Below is a small trained network, with its code and all its weights. Each question gives an input and a class and asks what happens when units are switched off, that is, made to give their printed mean instead of their output.

import numpy as np


def w(rows, s, z=0):
    codes = np.array(rows[::2]) - 128.0
    scale = np.full(codes.shape[1], s)
    scale[-1] = z or s
    return codes * scale


def norm(h):
    return h / np.sqrt((h * h).mean(-1, keepdims=True) + 1e-5)


def f(y):
    return np.maximum(y, 0)


def log_softmax(a):
    a = a - a.max(-1, keepdims=True)
    return a - np.log(np.exp(a).sum(-1, keepdims=True))


def net(x, mask):
    res = np.array(x, float).reshape(1, 3) / 4 @ E
    u = 0
    for l in range(2):
        y = f(norm(res) @ A[l][:, :-1].T + A[l][:, -1])
        res = res + np.where(mask[u : u + 5], y, B[l][:, -1]) @ B[l][:, :-1]
        u += 5
    return log_softmax(norm(res)[-1] @ U[:, :-1].T + U[:, -1])


A, B = {}, {}
E = w([
[170,93,217,252,171],'x0',
[44,98,144,134,179],'x1',
[116,122,165,78,226],'x2',
],0.012)
A[0] = w([
[44,152,125,160,160,2],'L0N1',
[114,145,172,84,176,17],'L0N2',
[76,186,36,88,82,83],'L0N3',
[5,64,151,167,148,28],'L0N4',
[39,160,167,46,223,71],'L0N5',
],0.013,0.0073)
B[0] = w([
[48,115,186,110,139,146],'L0N1',
[207,109,73,33,167,153],'L0N2',
[93,208,78,137,119,254],'L0N3',
[3,185,190,210,123,200],'L0N4',
[128,69,152,121,170,248],'L0N5',
],0.013,0.0077)
A[1] = w([
[107,84,113,74,182,61],'L1N1',
[252,170,129,204,128,2],'L1N2',
[142,78,145,177,146,138],'L1N3',
[215,94,129,177,106,40],'L1N4',
[217,137,189,206,77,151],'L1N5',
],0.015,0.0033)
B[1] = w([
[249,147,136,202,128,188],'L1N1',
[107,97,166,19,34,227],'L1N2',
[117,187,60,109,70,193],'L1N3',
[78,62,180,58,91,193],'L1N4',
[232,55,89,77,32,254],'L1N5',
],0.011,0.0087)
U = w([
[193,115,142,184,141,39],'0',
[21,135,182,195,187,195],'1',
[201,49,159,77,42,171],'2',
[176,135,100,180,133,2],'3',
[127,85,162,238,47,60],'4',
[131,241,2,110,96,168],'5',
[226,104,110,88,247,220],'6',
],0.02,0.0087)

Each question gives the input, the list of numbers given to net, and the class t.
The units are the neurons (one row each of A and B). Each row of codes is followed by its name. A weight is (code - 128) times the scale printed after its matrix; where a second scale follows, it is the last column's (A, B and U).
mask holds one flag per neuron, layer by layer. A switched-off neuron (its flag False) gives its mean, the last column of its row in B, instead of its output. The means were averaged over made-up inputs and are rounded, as every weight is.
A unit's drop is (log p(t) with every unit on - log p(t) with that unit switched off) / (log p(t) with every unit on - log p(t) with every unit switched off).
The circuit of an input: a set's keep is (log p(t) with only the set's units on - log p(t) with every unit switched off) / (log p(t) with every unit on - log p(t) with every unit switched off). Starting from all 10 units, units are removed one at a time, each time the one whose removal leaves the highest keep (on an exact tie, the one counted first), for as long as the keep stays at least 0.8.
circuit, biggest first: the units of the circuit, biggest drop first
k most important neurons: the k neurons with the biggest drops, biggest first
drop of u: that unit's drop, to one decimal
input [-7,8,3], class 1: circuit, biggest first -> [L1N5, L0N5]
input [-2,5,-7], class 5: circuit, biggest first -> [L0N3]
input [-5,4,2], class 6: 4 most important neurons -> [L0N5, L1N1, L1N3, L0N4]
input [5,3,-6], class 2: 2 most important neurons -> [L1N5, L0N3]
input [-4,8,4], class 1: 2 most important neurons -> [L0N4, L1N5]
input [6,3,2], class 1: 3 most important neurons -> [L0N4, L1N1, L1N2]
input [-2,-8,5], class 5: 2 most important neurons -> [L0N5, L1N5]
input [-2,5,7], class 6: 2 most important neurons -> [L0N2, L1N1]
input [-6,6,8], class 6: 2 most important neurons -> [L1N1, L0N2]
input [-1,-4,1], class 5: 2 most important neurons -> [L1N5, L1N4]
input [-5,2,4], class 6: drop of L0N5 -> 0.4
input [4,2,4], class 1: drop of L1N5 -> 0.3
input [-1,1,-6], class 5: drop of L0N4 -> 0.0
input [0,-4,4], class 6: drop of L1N5 -> 0.1
input [1,4,3], class 1: most important neuron -> [L0N4]
